Here is a tiny trained network, its code and every weight. The questions are about switching its units off for an input and a target symbol, where a switched-off unit gives its printed mean instead of its output.

import numpy as np


def w(rows, s, z=0):
    codes = np.array(rows[::2]) - 128.0
    scale = np.full(codes.shape[1], s)
    scale[-1] = z or s
    return codes * scale


def f(y):
    return np.maximum(y, 0)


def softmax(a):
    e = np.exp(a - a.max(-1, keepdims=True))
    return e / e.sum(-1, keepdims=True)


def log_softmax(a):
    a = a - a.max(-1, keepdims=True)
    return a - np.log(np.exp(a).sum(-1, keepdims=True))


def net(x, mask):
    ids = ['ΓΘΛΦαβδεηξστψω'.index(c) for c in x.split()]
    T = len(ids)
    res = E[ids] + P[:T]
    q, k, v = (res @ M[0].T for M in (Q, K, V))
    z = softmax(np.where(np.tri(T) > 0, q @ k.T / 4**0.5, -1e9)) @ v
    res = res + np.where(mask[0], z, O[0][:, -1]) @ O[0][:, :-1]
    y = f(res @ A[0][:, :-1].T + A[0][:, -1])
    res = res + np.where(mask[1:9], y, B[0][:, -1]) @ B[0][:, :-1]
    return log_softmax(res[-1] @ U[:, :-1].T + U[:, -1])


Q, K, V, O, A, B = {}, {}, {}, {}, {}, {}
E = w([
[86,197,132,55,132,55,189],'Γ',
[254,141,172,61,146,113,134],'Θ',
[81,29,158,52,97,124,104],'Λ',
[68,95,111,178,96,108,201],'Φ',
[110,160,160,105,146,91,239],'α',
[158,101,134,183,56,110,178],'β',
[218,96,116,163,73,113,90],'δ',
[83,98,118,84,40,59,100],'ε',
[152,71,101,90,94,96,50],'η',
[164,24,206,136,100,157,154],'ξ',
[195,196,108,89,90,59,133],'σ',
[160,121,210,47,111,101,200],'τ',
[170,178,124,111,140,87,184],'ψ',
[125,174,144,74,111,60,176],'ω',
],0.0055)
P = w([
[106,165,225,86,138,184,133],'0',
[153,120,124,97,171,87,180],'1',
[136,166,99,84,63,206,168],'2',
[110,154,198,129,116,140,113],'3',
[157,90,119,113,151,46,174],'4',
[143,133,83,95,50,184,166],'5',
[107,146,183,156,107,128,90],'6',
[158,61,120,129,144,22,168],'7',
[140,108,68,107,26,185,159],'8',
[98,129,171,182,95,120,71],'9',
[161,34,116,138,131,2,168],'10',
[148,95,63,78,8,196,174],'11',
],0.0076)
Q[0] = w([
[109,98,80,141,177,182,114],'H1',
[137,85,85,92,49,176,178],'H1',
[95,221,110,132,107,253,75],'H1',
[94,163,179,146,174,205,87],'H1',
],0.033)
K[0] = w([
[153,101,128,62,162,193,152],'H1',
[171,28,127,101,160,2,190],'H1',
[178,231,120,64,198,75,176],'H1',
[104,204,188,97,142,188,132],'H1',
],0.026)
V[0] = w([
[171,165,121,110,71,70,75],'H1',
[106,72,210,43,74,142,135],'H1',
[114,147,176,197,94,133,224],'H1',
[253,104,167,161,143,181,118],'H1',
],0.021)
O[0] = w([
[161,232,159,87,162,137,142,253],'H1',
[86,173,114,220,210,54,76,251],'H1',
[83,135,162,199,7,102,146,249],'H1',
[173,95,249,178,169,128,211,119],'H1',
],0.014,0.0049)
A[0] = w([
[118,167,101,106,129,248,119,3],'N1',
[171,93,52,117,118,54,161,213],'N2',
[168,102,124,148,118,97,209,112],'N3',
[188,56,116,130,170,38,143,87],'N4',
[176,147,82,118,177,119,179,199],'N5',
[120,158,176,147,80,194,120,98],'N6',
[159,92,134,98,207,86,182,139],'N7',
[157,131,69,72,107,182,194,148],'N8',
],0.017,0.003)
B[0] = w([
[72,150,129,166,98,119,255,191],'N1',
[81,52,101,156,140,128,125,217],'N2',
[213,126,98,146,132,77,137,253],'N3',
[104,129,138,39,70,115,119,195],'N4',
[166,155,91,93,208,161,165,243],'N5',
[80,167,108,65,159,151,97,253],'N6',
[95,110,149,196,95,214,97,206],'N7',
[157,38,199,116,126,102,53,220],'N8',
],0.021,0.0075)
U = w([
[65,186,224,238,172,116,61,254],'Γ',
[135,252,113,41,82,135,78,189],'Θ',
[103,72,94,53,101,138,46,63],'Λ',
[84,39,123,201,113,137,168,130],'Φ',
[112,90,187,67,151,112,182,121],'α',
[212,109,90,144,121,42,159,133],'β',
[181,139,98,160,52,201,161,164],'δ',
[135,90,56,110,210,95,94,35],'ε',
[101,121,81,90,86,204,122,101],'η',
[158,79,165,73,68,114,44,89],'ξ',
[177,63,156,151,189,127,37,83],'σ',
[110,121,116,126,87,150,151,131],'τ',
[122,109,127,174,153,161,170,87],'ψ',
[108,154,75,139,116,139,230,62],'ω',
],0.0045,0.0046)

Each question gives the input, a string of symbols that net reads in full, and the target symbol t.
The units are the heads (4 rows each of Q, K, V and O) and the neurons (one row each of A and B). Each row of codes is followed by its name. A weight is (code - 128) times the scale printed after its matrix; where a second scale follows, it is the last column's (O, A, B and U).
mask holds one flag per unit, heads first, then neurons. A switched-off unit (its flag False) gives its mean, the last column of its rows in O or B, instead of its output. The means were averaged over made-up inputs and are rounded, as every weight is.
A unit's drop is (log p(t) with every unit on - log p(t) with that unit switched off) / (log p(t) with every unit on - log p(t) with every unit switched off).
The circuit of an input: a set's keep is (log p(t) with only the set's units on - log p(t) with every unit switched off) / (log p(t) with every unit on - log p(t) with every unit switched off). Starting from all 9 units, units are removed one at a time, each time the one whose removal leaves the highest keep (on an exact tie, the one counted first), for as long as the keep stays at least 0.8.
circuit, biggest first: the units of the circuit, biggest drop first
most important unit: the unit with the biggest drop
k most important neurons: the k neurons with the biggest drops, biggest first
input β ξ σ Θ σ τ, target α: circuit, biggest first : [H1; N8; N1]
input σ σ Γ σ β σ Θ ψ, target β: circuit, biggest first : [N3; H1]
input β ω Γ Γ Φ ε σ β Γ, target Θ: circuit, biggest first : [N6; H1; N2]
input Λ τ Θ σ β σ Γ α, target β: circuit, biggest first : [N3; H1]
input ψ σ σ σ β δ, target Θ: most important unit : N6
input α Φ Γ Θ Γ Γ, target Φ: 4 most important neurons : [N1; N2; N8; N6]
input Γ σ η, target α: 2 most important neurons : [N1; N8]
input Γ δ α ξ σ σ β τ σ, target Γ: 3 most important neurons : [N3; N5; N4]
input ψ α σ ε β σ β, target Θ: circuit, biggest first : [N6; N2; N8]
input δ δ ε, target σ: circuit, biggest first : [H1; N8; N3; N1]
input Λ β Φ α α ψ ψ ε Γ, target ω: circuit, biggest first : [H1; N1; N5]
input δ σ τ, target α: circuit, biggest first : [H1; N1; N8]
input β τ δ ω σ, target δ: 2 most important neurons : [N7; N3]
input ε Γ ψ Λ σ σ Φ β β Γ β η, target Θ: circuit, biggest first : [H1; N6; N2]
input η σ ξ σ, target Θ: circuit, biggest first : [N2; N8]
input σ ξ ψ Θ δ σ, target σ: circuit, biggest first : [H1; N8; N7; N3]
input Γ β β δ Γ, target δ: most important unit : N7
input σ β σ ξ σ Λ, target α: 2 most important neurons : [N1; N8]
input β σ σ Φ β Θ σ σ σ ψ α, target β: 3 most important neurons : [N3; N7; N6]
input σ β σ σ σ ψ Γ Γ σ σ σ Φ, target α: most important neuron : [N8]
input ψ Φ Θ ω δ τ Θ σ Φ η τ, target η: 2 most important neurons : [N7; N4]
input ω ψ σ Γ η ε, target ψ: 2 most important neurons : [N5; N1]
